Below are the code and all the weights of a small trained network. Each question names an input and a target symbol and asks about switching units off, where a switched-off unit gives its printed mean instead of its output.

import numpy as np


def w(rows, s, z=0):
    codes = np.array(rows[::2]) - 128.0
    scale = np.full(codes.shape[1], s)
    scale[-1] = z or s
    return codes * scale


def f(y):
    return y / 2 * (1 + np.tanh(0.7978845608 * (y + 0.044715 * y**3)))


def softmax(a):
    e = np.exp(a - a.max(-1, keepdims=True))
    return e / e.sum(-1, keepdims=True)


def log_softmax(a):
    a = a - a.max(-1, keepdims=True)
    return a - np.log(np.exp(a).sum(-1, keepdims=True))


def net(x, mask):
    ids = ['ΘΞβζμτ'.index(c) for c in x.split()]
    T = len(ids)
    res = E[ids] + P[:T]
    r = res
    for j in range(2):
        rows = slice(3 * j, 3 * j + 3)
        q, k, v = (r @ M[0][rows].T for M in (Q, K, V))
        z = softmax(np.where(np.tri(T) > 0, q @ k.T / 3**0.5, -1e9)) @ v
        o = O[0][rows]
        res = res + np.where(mask[j], z, o[:, -1]) @ o[:, :-1]
    y = f(res @ A[0][:, :-1].T + A[0][:, -1])
    res = res + np.where(mask[2:14], y, B[0][:, -1]) @ B[0][:, :-1]
    return log_softmax(res[-1] @ U[:, :-1].T + U[:, -1])


Q, K, V, O, A, B = {}, {}, {}, {}, {}, {}
E = w([
[124,146,155],'Θ',
[170,152,76],'Ξ',
[130,93,58],'β',
[162,179,186],'ζ',
[146,107,30],'μ',
[167,120,5],'τ',
],0.017)
P = w([
[119,89,146],'0',
[229,174,99],'1',
[111,79,144],'2',
[151,206,128],'3',
[123,75,141],'4',
[123,225,118],'5',
[113,80,145],'6',
[137,252,68],'7',
[110,80,146],'8',
[94,228,56],'9',
],0.016)
Q[0] = w([
[196,96,163],'H0',
[150,91,98],'H0',
[128,72,183],'H0',
[215,192,170],'H1',
[189,248,63],'H1',
[30,179,73],'H1',
],0.014)
K[0] = w([
[123,44,115],'H0',
[92,78,127],'H0',
[133,101,160],'H0',
[173,196,199],'H1',
[107,252,146],'H1',
[74,207,44],'H1',
],0.017)
V[0] = w([
[164,90,100],'H0',
[121,9,118],'H0',
[89,132,151],'H0',
[94,61,60],'H1',
[134,109,168],'H1',
[87,158,119],'H1',
],0.014)
O[0] = w([
[175,177,151,155],'H0',
[2,167,137,2],'H0',
[56,99,108,66],'H0',
[18,141,120,32],'H1',
[141,78,127,83],'H1',
[106,167,137,135],'H1',
],0.0074,0.0064)
A[0] = w([
[171,7,104,44],'N0',
[126,198,164,94],'N1',
[90,84,135,78],'N2',
[78,135,120,71],'N3',
[82,86,135,11],'N4',
[78,187,157,161],'N5',
[107,93,181,117],'N6',
[88,96,81,122],'N7',
[103,158,202,112],'N8',
[154,122,103,161],'N9',
[157,88,142,73],'N10',
[168,211,102,53],'N11',
],0.02,0.011)
B[0] = w([
[113,189,202,149],'N0',
[43,98,2,148],'N1',
[129,48,167,137],'N2',
[151,118,91,142],'N3',
[205,31,148,133],'N4',
[174,78,145,148],'N5',
[113,185,227,139],'N6',
[72,210,89,153],'N7',
[164,202,155,137],'N8',
[161,79,133,203],'N9',
[120,167,120,149],'N10',
[46,124,157,253],'N11',
],0.0097,0.02)
U = w([
[184,231,132,53],'Θ',
[127,8,122,155],'Ξ',
[122,204,95,90],'β',
[224,36,73,253],'ζ',
[44,133,201,106],'μ',
[89,110,113,138],'τ',
],0.011,0.0051)

Each question gives the input, a string of symbols that net reads in full, and the target symbol t.
The units are the heads (3 rows each of Q, K, V and O) and the neurons (one row each of A and B). Each row of codes is followed by its name. A weight is (code - 128) times the scale printed after its matrix; where a second scale follows, it is the last column's (O, A, B and U).
mask holds one flag per unit, heads first, then neurons. A switched-off unit (its flag False) gives its mean, the last column of its rows in O or B, instead of its output. The means were averaged over made-up inputs and are rounded, as every weight is.
A unit's drop is (log p(t) with every unit on - log p(t) with that unit switched off) / (log p(t) with every unit on - log p(t) with every unit switched off).
The circuit of an input: a set's keep is (log p(t) with only the set's units on - log p(t) with every unit switched off) / (log p(t) with every unit on - log p(t) with every unit switched off). Starting from the 12 units with the biggest drops (on a tie, the unit counted first), units are removed one at a time, each time the one whose removal leaves the highest keep (on an exact tie, the one counted first), for as long as the keep stays at least 0.8.
circuit, biggest first: the units of the circuit, biggest drop first
most important unit: the unit with the biggest drop
k most important neurons: the k neurons with the biggest drops, biggest first
heads that matter: for each layer, one digit per head in row order, 1 if its drop is at least 0.15 and else 0, layers parted by /
input ζ Θ β μ ζ τ Θ τ, target τ: heads that matter => 01
input β τ Θ Ξ, target τ: heads that matter => 00
input τ ζ ζ ζ τ μ, target Θ: circuit, biggest first => [N0 H1 H0]
input Θ Θ Ξ Θ Θ ζ Θ β, target Θ: circuit, biggest first => [N0 H0 H1]
input ζ Θ Θ ζ Θ Θ μ Θ Θ β, target ζ: most important unit => H0
input Θ ζ ζ Ξ β Ξ τ ζ Ξ τ, target Θ: heads that matter => 11
input μ Θ Θ ζ, target ζ: circuit, biggest first => [H1 N1]
input β Θ μ Ξ Θ τ Θ τ Θ τ, target τ: heads that matter => 11
input ζ ζ Θ Θ τ ζ, target ζ: heads that matter => 10
input ζ β Θ μ μ τ Θ Θ μ, target τ: heads that matter => 11
input Θ τ Θ ζ ζ β, target Θ: circuit, biggest first => [N0 H1 H0]
input Θ τ μ μ ζ β Θ τ Θ Θ, target τ: heads that matter => 01
input ζ Ξ Θ τ τ Θ τ, target β: circuit, biggest first => [H1 N7 N11 H0]
input ζ Θ τ Θ τ Ξ, target ζ: circuit, biggest first => [H0]
input ζ Θ Ξ ζ Θ ζ ζ, target Θ: heads that matter => 00
input Θ τ τ μ Θ Θ, target τ: heads that matter => 00
input ζ Ξ τ Θ Θ β μ Θ β Θ, target ζ: heads that matter => 10
input τ ζ Ξ μ, target Θ: circuit, biggest first => [N0 H1]
input Θ ζ ζ ζ τ Θ Θ β, target ζ: 3 most important neurons => [N9 N7 N6]
input β Θ τ τ Θ μ τ Θ β μ, target ζ: 2 most important neurons => [N9 N7]
